Two labels a row
[ 0.63 -0.81  2.68  0.56  2.16  0.87 -0.18 -1.83 -1.19 -1.91  2.39 -0.22
  1.40  1.42  1.09  2.62 -1.15 -1.65 -3.12  0.50 -0.10  0.67  0.91  1.53
  0.46  0.57 -1.48 -0.75 -3.86  1.34 -1.65  1.16  2.68 -2.62 -0.65  2.08
  1.29  1.52  2.50  1.07 -0.03  0.73 -0.01 -1.58 -0.32  1.90 -1.51 -0.87
 -2.87 -3.01  2.33 -1.06  4.01  0.37]	P + G
[-1.02 -1.24  1.95  0.73  1.05 -1.34 -1.75 -2.05  0.54 -4.12 -0.37 -0.39
  2.62  0.49 -1.79  1.53 -0.35 -0.87  0.21 -2.63  2.37  0.26  5.67 -1.07
 -0.23 -0.49 -2.11 -1.47 -0.67 -0.36 -0.59 -2.55  1.29 -1.69  0.02 -3.99
 -3.93  0.10  2.06  1.29 -0.52  0.26 -0.01  0.03 -0.63 -1.97  0.00  0.81
 -2.09 -2.18 -0.05  0.71  1.51 -0.66]	P + A
[ 0.80 -1.03  2.78  1.57  2.12  1.11 -1.02 -0.70  0.03 -2.83  3.99 -0.57
  1.58  0.99  0.07  2.60 -0.96 -0.98 -2.00  0.12  0.51  1.13  0.24  0.26
  1.16  0.92 -1.49 -0.40 -2.04  1.31 -1.12  0.80  2.02 -2.94 -0.54 -0.46
 -1.62  1.33  1.96  1.45 -0.87  0.17 -0.25 -2.42 -0.66  0.97 -1.01 -0.64
 -1.33 -2.11  1.67  0.49  0.27 -0.38]	P + G
[ 0.85  0.21 -2.95  0.78 -0.81  0.47  0.57 -1.62  0.10 -0.58 -2.93  0.57
  1.29 -1.51 -1.47 -0.43  0.54  0.21  2.00 -2.72  2.92  0.88  7.31  1.15
 -1.12 -0.04  0.58 -2.14 -0.45 -4.13  0.04 -2.42 -0.57  0.14  0.01 -4.48
 -3.27 -0.45  1.06 -0.39  0.79  0.85 -1.54  4.65 -0.29 -1.97  0.31 -0.26
  0.22 -2.44 -2.45 -1.37  0.69  0.89]	J + A
[ 0.47 -1.21  3.13  1.23  2.11  0.36 -1.36  0.90 -0.58 -3.15  2.70 -0.93
  1.69  1.06  0.82  2.75 -0.88 -1.03 -1.74 -0.31  0.06  1.20  1.02  0.09
  1.72  1.21 -1.52  0.42 -1.13  1.06 -1.61  0.55  2.32 -2.34 -0.67  0.47
 -1.65 -0.40  1.96  1.14 -1.25 -0.36 -0.03 -2.84 -0.18 -0.02 -1.61  0.09
 -0.91 -1.94  1.58 -0.02 -0.47 -0.66]	P + G
[ 1.42  1.63 -3.31  0.89 -1.22  0.77  0.67 -0.33  0.26  0.26 -1.79  0.68
  1.09 -1.37 -2.39 -1.29 -0.12  0.14  2.26 -2.24  2.84  1.49  4.25 -0.18
 -1.26 -0.23  1.16 -2.21  1.01 -4.48  0.09 -1.92 -1.12  0.52  0.92 -3.94
 -2.77  0.40  0.20 -2.26  0.77  0.82 -1.85  5.42 -1.14 -2.04  1.43 -1.09
  1.41 -1.72 -3.42 -1.11 -1.28 -1.25]	D + A
[ 4.37 -1.87 -7.45 -0.49 -0.48  1.70  0.94 -1.76 -0.34  3.39 -3.46  0.70
 -1.43 -0.42  2.17  0.80  0.04 -0.18 -1.74 -0.77  0.70  1.74  3.94  2.80
  3.74  2.52  3.07 -1.21 -3.76 -5.73 -3.13  0.32 -1.50  1.06 -3.29  1.09
 -1.74 -4.35  0.98  2.04  1.59 -1.13 -0.73  1.01  0.35  2.21 -4.66 -2.05
  0.59  0.76  1.60  0.44 -0.93  4.08]	Q + G
[ 1.82  0.02 -3.62  1.07 -0.52  0.49 -0.45 -1.80 -0.26 -0.83 -2.64  0.53
  1.63 -0.93 -1.57  0.12 -0.60 -0.52  1.63 -2.76  3.02  1.74  7.94  0.47
  0.07  0.32  1.13 -2.05 -0.84 -5.02 -1.29 -2.40 -0.26 -0.35 -0.25 -4.68
 -3.58 -1.33  1.85 -0.88  0.82  0.48 -1.87  4.63 -0.97 -1.84 -0.16 -0.85
  0.20 -2.30 -2.03 -1.23  0.16  0.10]	D + A
[ 1.39 -1.68  2.79  0.58  1.94  0.72 -0.87 -1.49 -0.55 -2.06  1.78 -0.12
  0.90  1.09  1.41  3.00 -0.84 -0.76 -2.62 -0.14 -1.01  0.38  2.40  1.22
  0.89  0.84 -2.09 -0.15 -3.25  1.52 -1.36  1.52  2.66 -2.11 -1.13  1.45
 -0.76 -0.46  2.08  1.21 -1.05  1.03  0.20 -2.71 -0.46  1.47 -2.48 -0.13
 -2.74 -1.74  2.29 -0.99  1.97  1.22]	P + G
[-0.58 -1.57  3.17  0.72  2.29 -0.56 -1.20 -2.35 -0.03 -2.92  1.81 -0.65
  2.22  1.43 -0.34  2.43 -0.41 -2.00 -2.75 -0.69  0.96  0.03  2.89  0.48
  0.38 -0.08 -2.77 -1.45 -2.55  1.21 -1.01 -0.48  1.78 -2.94 -0.48  0.07
 -0.26  1.43  2.72  1.71 -0.23  0.24  0.43 -1.70 -1.02  0.75 -0.87  0.49
 -3.60 -2.44  3.39  0.74  4.42  0.10]	P + G
[ 0.80 -1.18  3.56  1.26  2.74  0.56 -1.09 -1.46 -0.53 -3.71  3.60 -0.96
  2.57  1.10  0.31  3.35 -1.60 -1.44 -2.45 -0.27  0.62  1.59  2.37  0.63
  0.97  1.76 -1.98 -0.89 -2.84  0.90 -1.32  0.79  3.19 -3.14 -0.53 -0.07
 -1.58  0.59  2.55  0.80 -1.07  0.09  0.34 -2.14 -0.62  0.96 -1.53 -0.76
 -2.02 -2.96  1.30  0.06  1.19 -0.51]	P + G
[ 1.51  0.39 -4.45  0.23 -1.89 -0.18  0.39 -1.12  0.43 -0.04 -5.47  0.85
  0.77 -1.58 -2.00 -1.04  0.43  0.19  3.35 -3.51  3.10  0.70  8.21  0.44
 -1.39 -0.49  1.23 -2.58 -0.01 -5.46 -0.72 -2.73 -1.28  1.14  0.27 -5.08
 -3.43 -1.36  1.03 -1.34  1.75  1.15 -2.50  5.98 -1.02 -2.43  0.48 -0.26
  0.25 -1.85 -2.94 -1.80  0.51  0.54]	D + A
[-0.42 -1.64  3.89  1.04  2.16  0.24 -1.35 -1.25  0.05 -2.75  3.94 -0.68
  1.89  1.23  0.33  2.48 -1.18 -1.20 -2.62  0.03  0.07  0.27  0.09  0.24
 -0.46  0.27 -2.52 -0.42 -2.35  2.30 -0.34  0.56  0.87 -3.06 -0.44 -0.29
 -1.12  1.47  1.76  1.57 -0.94 -0.99  0.49 -3.77 -0.52  1.27 -1.72  0.15
 -2.79 -2.04  2.28  0.92  2.17  0.03]	P + G
[ 2.98 -2.01 -3.22  0.28  0.01  2.01  0.82 -2.60 -0.29  1.33 -2.27  0.12
 -0.55 -0.31  1.23  1.48 -0.36 -0.14 -1.16 -0.44 -0.36  0.62  5.26  3.11
  0.28  0.53  0.25 -1.56 -4.22 -3.10 -1.60  1.48 -0.02 -0.30 -1.85  0.26
 -1.11 -1.52  1.71  0.55 -0.28  0.99 -1.26  1.41 -0.50  2.10 -2.76 -1.33
 -1.83 -1.87  0.69 -1.43  2.16  3.60]	D + G
[ 1.16 -1.29 -0.90  0.80  0.64 -0.20  0.27 -1.81 -0.37 -0.39 -1.43 -0.25
  0.46  0.20  0.54  1.45 -0.22 -0.63 -1.11 -0.70  0.21  0.48  3.74  1.89
  0.94  0.35 -0.36 -1.11 -2.78 -1.38 -0.93 -0.26  0.85 -0.67 -1.42  0.54
 -0.85 -2.22  1.45  0.92  0.22  0.25 -0.42  0.23 -0.19  0.49 -2.01 -0.73
 -1.55 -0.30  1.20 -0.83  2.09  2.18]	D + G
[-1.41 -1.52  1.43  0.14  1.06 -2.06 -1.88 -1.19  0.39 -3.97  0.26 -0.35
  2.11  0.69 -2.04  1.39 -0.05 -1.07 -0.29 -2.53  2.50  0.09  4.17 -1.34
  0.65 -0.71 -1.34 -1.42 -0.32 -0.25 -0.77 -2.76  0.74 -1.55  0.11 -3.60
 -3.42 -0.56  2.16  1.75  0.09 -0.14  0.39 -0.46 -0.42 -2.21  0.01  1.27
 -1.75 -1.05  0.73  1.69  1.73 -1.10]	P + A
[ 2.90 -0.80 -3.18 -0.19 -0.35  1.82  0.68 -2.14 -0.28  1.64 -2.59  0.63
  0.20 -0.35  1.13  0.79 -0.16 -0.16 -0.92 -0.28 -0.31  0.47  4.90  3.04
  0.44  0.69  0.32 -1.30 -3.64 -2.84 -1.36  0.86  0.18  0.46 -1.51  0.60
 -0.58 -1.41  0.98  0.11  0.54  0.65 -1.27  1.88 -0.40  1.49 -2.20 -1.42
 -1.78 -1.98  0.49 -1.49  2.43  3.07]	J + G
[ 3.64 -0.95 -5.97 -1.03 -0.58  1.76  0.01 -2.37  0.37  4.31 -1.88  1.06
 -1.77  0.00  2.64 -0.03  0.42  0.10 -2.18  0.18  0.01 -0.22  1.19  2.70
  2.03  1.43  2.10 -1.63 -4.66 -4.07 -0.82  1.55 -1.33  1.10 -2.58  0.30
 -0.56 -1.06  0.99  1.79  0.94 -1.07 -0.25  0.43  0.47  3.31 -3.54 -1.80
 -1.52  0.58  2.19  1.15  1.51  5.79]	Q + G
[ 0.24 -0.41  2.65  0.23  1.06  0.88  0.13 -1.69 -0.08 -0.24  1.68 -0.05
  0.76  1.09  0.14  1.55 -0.63 -0.33 -1.75  0.47 -0.88 -0.43  0.49  1.33
 -1.26 -0.75 -2.03 -0.56 -3.16  1.94  0.56  1.77  1.52 -1.63 -0.19  0.43
  1.20  2.41  1.54 -0.13 -0.54  1.48  0.08 -0.76 -0.56  2.06 -0.79 -0.23
 -2.95 -2.52  1.30 -1.15  3.75  1.04]	P + G
[ 3.35 -0.62 -3.12 -0.04 -0.33  2.68  1.31 -3.13  0.02  1.94 -2.25  0.98
 -0.40 -0.49  0.62  0.83  0.02  0.16 -0.60 -1.02  0.06  0.48  5.40  3.51
 -1.57 -0.06 -0.38 -2.06 -4.86 -2.89  0.04  1.92  0.53 -0.06 -1.39 -1.00
 -0.53  0.57  1.81 -1.08  0.11  1.95 -1.47  3.31 -1.02  2.60 -1.71 -2.03
 -2.83 -3.12 -0.68 -2.87  3.98  3.38]	D + G
[-0.76 -0.31  2.39  1.73  1.02 -1.36 -2.08 -0.39  0.45 -5.09  2.59 -0.96
  3.15  0.64 -2.59  1.33 -0.39 -1.45  0.04 -2.25  3.82  1.54  2.80 -2.77
  1.09  0.51 -1.30 -0.77  1.34 -1.01 -0.76 -3.42  1.23 -2.79  0.85 -5.14
 -4.68  0.91  2.01  0.94 -0.29 -0.37 -0.29  0.37 -1.13 -2.92  0.96  0.36
 -0.45 -1.65 -0.35  1.70 -1.11 -2.98]	P + A
[ 2.64  1.06 -3.71  0.82 -0.52  1.60  0.21 -2.00 -0.16 -0.02 -1.28  1.05
  1.89 -0.84 -2.00 -0.54 -0.45 -0.53  0.92 -2.42  3.77  1.89  5.86  0.23
 -2.07  0.33  1.08 -2.89 -1.48 -5.51  0.00 -2.28 -0.78 -0.74  0.04 -5.45
 -3.00  1.20  2.06 -0.85  1.00  0.33 -1.53  6.17 -1.43 -1.13  0.50 -1.80
  0.20 -2.54 -2.40 -0.17  0.71 -0.29]	D + A
[ 0.22 -0.11 -2.24  0.61 -0.63 -0.14  0.31 -1.89  0.44 -1.01 -2.24  0.66
  1.02 -0.83 -1.68 -0.28  0.00 -0.18  1.88 -2.69  2.81  1.14  6.33 -0.04
 -1.65 -0.87 -0.03 -1.79 -0.49 -3.49  0.00 -1.80 -0.27  0.40  0.32 -4.81
 -3.13  0.58  1.19 -0.91  0.66  0.92 -1.18  3.87 -0.86 -1.70  0.66 -0.13
 -0.08 -2.10 -2.52 -1.70  0.97  0.58]	J + A
[ 2.74 -1.46 -2.58 -0.26 -0.06  1.71 -0.20 -2.41  0.46  1.46 -1.21  0.59
 -0.38 -0.21  1.46  1.12 -0.35  0.61 -0.85 -0.69 -0.29  0.39  3.69  2.54
 -0.03  0.42 -0.05 -1.07 -3.78 -2.65 -0.25  2.26  0.52 -0.03 -2.25 -0.63
 -2.72 -1.33  1.44  0.59 -0.83  1.11 -0.87  0.24 -0.51  1.99 -2.80 -1.07
 -2.28 -1.16 -0.47 -1.00  1.33  4.23]	D + G
[-0.11 -1.87  3.82  0.84  2.17  0.18 -1.23 -1.33 -0.25 -3.10  2.13 -0.84
  1.13  1.47  1.55  3.47 -1.05 -0.62 -2.41 -0.08 -0.56  0.13  1.48  1.23
  0.36  0.74 -2.73  0.15 -2.91  2.13 -1.25  1.23  2.86 -2.68 -1.24  0.96
 -1.20 -0.08  2.56  1.47 -1.34  0.10  0.26 -2.60 -0.31  1.40 -2.14 -0.04
 -3.04 -1.96  2.16 -0.70  2.34  0.73]	P + G
